Here is a tiny trained network, its code and every weight. The questions are about switching its units off for an input and a target symbol, where a switched-off unit gives its printed mean instead of its output.

import numpy as np


def w(rows, s, z=0):
    codes = np.array(rows[::2]) - 128.0
    scale = np.full(codes.shape[1], s)
    scale[-1] = z or s
    return codes * scale


def norm(h):
    return h / np.sqrt((h * h).mean(-1, keepdims=True) + 1e-5)


def f(y):
    return y / 2 * (1 + np.tanh(0.7978845608 * (y + 0.044715 * y**3)))


def softmax(a):
    e = np.exp(a - a.max(-1, keepdims=True))
    return e / e.sum(-1, keepdims=True)


def log_softmax(a):
    a = a - a.max(-1, keepdims=True)
    return a - np.log(np.exp(a).sum(-1, keepdims=True))


def net(x, mask):
    ids = ['αγδζημξφψω'.index(c) for c in x.split()]
    T = len(ids)
    res = E[ids] + P[:T]
    r = norm(res)
    for j in range(3):
        rows = slice(4 * j, 4 * j + 4)
        q, k, v = (r @ M[0][rows].T for M in (Q, K, V))
        z = softmax(np.where(np.tri(T) > 0, q @ k.T / 4**0.5, -1e9)) @ v
        o = O[0][rows]
        res = res + np.where(mask[j], z, o[:, -1]) @ o[:, :-1]
    y = f(norm(res) @ A[0][:, :-1].T + A[0][:, -1])
    res = res + np.where(mask[3:7], y, B[0][:, -1]) @ B[0][:, :-1]
    return log_softmax(norm(res)[-1] @ U[:, :-1].T + U[:, -1])


Q, K, V, O, A, B = {}, {}, {}, {}, {}, {}
E = w([
[123,121,127,127,146,149,159,97,117,138,134],'α',
[120,120,146,146,143,134,167,119,141,136,129],'γ',
[108,111,116,106,163,133,143,115,128,132,159],'δ',
[109,137,170,124,150,129,145,117,122,105,149],'ζ',
[90,140,129,102,143,140,130,124,151,139,108],'η',
[109,133,152,134,126,115,120,109,107,162,134],'μ',
[146,136,147,154,136,196,1,159,154,134,184],'ξ',
[129,123,155,116,104,124,145,108,165,136,152],'φ',
[128,92,146,135,140,112,114,121,142,107,112],'ψ',
[120,103,146,112,101,140,131,152,112,127,125],'ω',
],0.0099)
P = w([
[197,135,133,32,165,38,164,128,99,153,79],'0',
[159,116,150,65,167,61,156,142,130,162,85],'1',
[135,114,150,88,157,69,140,140,139,156,102],'2',
[129,98,141,100,156,111,142,125,130,162,116],'3',
[116,98,136,119,147,126,136,124,139,155,123],'4',
[105,98,129,127,139,149,127,115,141,149,127],'5',
[96,102,129,136,131,166,115,106,141,143,130],'6',
[90,103,124,156,132,178,109,110,150,141,139],'7',
[84,105,116,168,123,194,100,112,154,141,142],'8',
[78,102,109,178,127,219,90,105,158,139,159],'9',
[71,102,111,191,120,235,86,111,166,141,158],'10',
[64,99,101,206,114,252,78,111,170,142,175],'11',
],0.0032)
Q[0] = w([
[78,90,148,171,132,190,176,65,157,212,173],'h1',
[203,140,97,136,57,79,137,177,144,57,104],'h1',
[46,129,204,138,124,135,98,66,166,144,97],'h1',
[121,94,197,62,142,118,125,106,180,162,154],'h1',
[109,116,161,89,148,98,135,86,167,178,65],'h2',
[59,71,124,148,124,254,136,178,177,146,116],'h2',
[48,48,170,94,189,207,150,146,175,115,178],'h2',
[85,46,221,118,190,163,127,82,145,174,152],'h2',
[146,118,167,118,150,120,93,162,158,125,146],'h3',
[168,161,103,114,112,86,163,117,94,114,95],'h3',
[146,135,69,116,96,116,144,157,127,116,105],'h3',
[119,116,168,134,138,146,91,127,147,150,140],'h3',
],0.0074)
K[0] = w([
[104,121,130,139,159,219,37,148,134,128,184],'h1',
[146,131,85,87,163,51,190,129,49,160,70],'h1',
[156,72,97,195,102,186,106,102,149,107,152],'h1',
[143,70,142,147,64,141,47,172,133,47,98],'h1',
[151,66,178,158,59,104,98,136,112,133,143],'h2',
[141,141,124,188,133,194,57,116,172,114,214],'h2',
[122,144,121,179,104,208,2,143,159,150,141],'h2',
[79,128,162,164,66,226,57,148,125,181,151],'h2',
[150,148,86,50,83,130,116,140,105,161,141],'h3',
[106,114,146,96,138,75,164,116,128,117,91],'h3',
[120,92,109,99,114,129,158,132,77,139,126],'h3',
[161,167,101,132,127,161,104,144,128,117,144],'h3',
],0.0064)
V[0] = w([
[121,30,123,163,150,144,169,71,134,134,96],'h1',
[164,3,75,107,111,107,103,180,164,81,131],'h1',
[68,149,91,152,226,127,104,162,30,121,107],'h1',
[74,124,103,62,154,132,170,118,157,199,211],'h1',
[68,183,50,58,193,144,111,127,194,117,87],'h2',
[170,156,140,168,225,131,137,97,160,33,160],'h2',
[203,151,91,125,128,177,106,200,87,138,121],'h2',
[64,36,153,79,81,170,149,201,109,106,95],'h2',
[81,146,152,206,141,153,138,154,134,88,145],'h3',
[197,166,114,177,156,175,116,179,190,192,131],'h3',
[16,67,103,113,74,140,161,65,130,145,123],'h3',
[167,153,105,113,83,201,85,159,83,127,177],'h3',
],0.0051)
O[0] = w([
[176,150,146,83,147,118,141,90,88,177,104,195],'h1',
[163,110,89,189,126,122,48,91,22,99,87,186],'h1',
[129,18,88,102,108,155,59,151,250,175,23,88],'h1',
[141,222,110,79,62,18,136,84,190,49,118,253],'h1',
[185,116,208,253,145,156,227,74,172,136,114,131],'h2',
[201,65,133,79,168,117,142,43,84,162,204,67],'h2',
[166,140,166,95,125,71,171,179,113,137,76,86],'h2',
[120,113,53,174,98,78,224,225,147,120,163,231],'h2',
[151,130,92,96,166,42,157,146,159,123,115,68],'h3',
[150,218,76,134,91,105,153,124,197,144,104,100],'h3',
[159,91,197,110,166,121,125,132,51,152,63,223],'h3',
[118,157,109,82,70,92,189,123,131,72,143,27],'h3',
],0.0047,0.0027)
A[0] = w([
[180,208,9,135,55,115,116,134,238,60,155,216],'n1',
[201,162,85,22,137,137,59,170,82,107,163,62],'n2',
[31,135,2,229,34,168,111,199,58,82,144,254],'n3',
[203,136,161,59,160,149,83,35,169,157,160,166],'n4',
],0.0038,0.00067)
B[0] = w([
[119,114,102,141,147,149,148,93,60,175,121,188],'n1',
[157,113,241,104,194,74,218,133,173,161,91,128],'n2',
[73,87,79,148,103,145,255,200,97,68,77,251],'n3',
[128,132,85,145,101,104,128,216,118,92,127,240],'n4',
],0.0069,0.0029)
U = w([
[129,62,119,178,183,195,82,82,33,155,116,20],'α',
[140,112,182,203,170,152,200,87,248,134,97,58],'γ',
[108,38,100,54,187,113,135,162,195,105,231,2],'δ',
[90,235,155,145,123,110,139,64,97,85,208,173],'ζ',
[29,164,132,74,112,156,39,129,186,148,70,240],'η',
[69,105,110,172,102,129,195,218,92,68,86,233],'μ',
[208,221,103,125,185,93,140,217,135,230,143,125],'ξ',
[136,119,63,134,30,158,132,110,159,198,192,68],'φ',
[213,130,67,145,131,38,81,101,151,54,67,242],'ψ',
[202,105,211,3,89,152,176,140,101,149,90,52],'ω',
],0.006,0.00072)

Each question gives the input, a string of symbols that net reads in full, and the target symbol t.
The units are the heads (4 rows each of Q, K, V and O) and the neurons (one row each of A and B). Each row of codes is followed by its name. A weight is (code - 128) times the scale printed after its matrix; where a second scale follows, it is the last column's (O, A, B and U).
mask holds one flag per unit, heads first, then neurons. A switched-off unit (its flag False) gives its mean, the last column of its rows in O or B, instead of its output. The means were averaged over made-up inputs and are rounded, as every weight is.
A unit's drop is (log p(t) with every unit on - log p(t) with that unit switched off) / (log p(t) with every unit on - log p(t) with every unit switched off).
The circuit of an input: a set's keep is (log p(t) with only the set's units on - log p(t) with every unit switched off) / (log p(t) with every unit on - log p(t) with every unit switched off). Starting from all 7 units, units are removed one at a time, each time the one whose removal leaves the highest keep (on an exact tie, the one counted first), for as long as the keep stays at least 0.8.
units of the circuit, in order: the units of the circuit, biggest drop first
most important unit: the unit with the biggest drop
top k neurons: the k neurons with the biggest drops, biggest first
which heads matter: for each layer, one digit per head in row order, 1 if its drop is at least 0.15 and else 0, layers parted by /
input ψ ω μ ξ, target ξ: which heads matter => 011
input δ η γ φ η γ, target ζ: units of the circuit, in order => [h1]
input ψ α ζ α ξ ω δ ξ ψ, target α: which heads matter => 110
input η ξ α α α α α ψ, target ψ: units of the circuit, in order => [h2; h3; n3]
input α α γ ζ ζ γ, target δ: which heads matter => 110
input α ξ η ω, target ω: which heads matter => 010
input δ α ξ ω δ ζ δ ζ, target ζ: which heads matter => 011
input φ γ δ ω α γ ξ ω δ μ ω, target ω: which heads matter => 011
input α ξ ω α α, target α: units of the circuit, in order => [h1; h2; n3]
input μ ω ω γ α α γ ψ γ ω ξ γ, target γ: top 3 neurons => [n3; n4; n1]
input μ ω η ω α α μ α δ, target η: units of the circuit, in order => [h2; h1]
input δ γ α η α μ α, target η: which heads matter => 110
input η ψ γ ω ψ α ξ, target ξ: which heads matter => 011
input ω ω α α η δ, target γ: units of the circuit, in order => [h2]
input ω δ ξ δ η ζ ψ ψ α ζ ζ ψ, target ψ: which heads matter => 011
input α α ω μ ψ φ, target α: which heads matter => 101
input ω η φ α α η α α, target γ: which heads matter => 111
input α α η η η ξ α ζ, target ζ: which heads matter => 111
input δ η γ α ζ ψ α, target α: which heads matter => 000
input ξ ω ψ φ α ω ζ α φ, target φ: which heads matter => 111
input η φ ψ δ η, target α: units of the circuit, in order => [h1; h3]
input η ω ψ δ δ, target α: which heads matter => 101
input μ ω δ η ξ η η, target η: units of the circuit, in order => [h2; h1; n3; h3]
input φ α γ δ α, target ψ: top 2 neurons => [n4; n3]
input η μ ζ, target η: most important unit => h2
input α γ α α, target ξ: top 2 neurons => [n4; n3]
input α α ω μ η η, target η: units of the circuit, in order => [n3]
input δ φ η α, target ζ: top 2 neurons => [n3; n2]
input γ φ δ δ α ζ δ, target δ: top 2 neurons => [n4; n3]
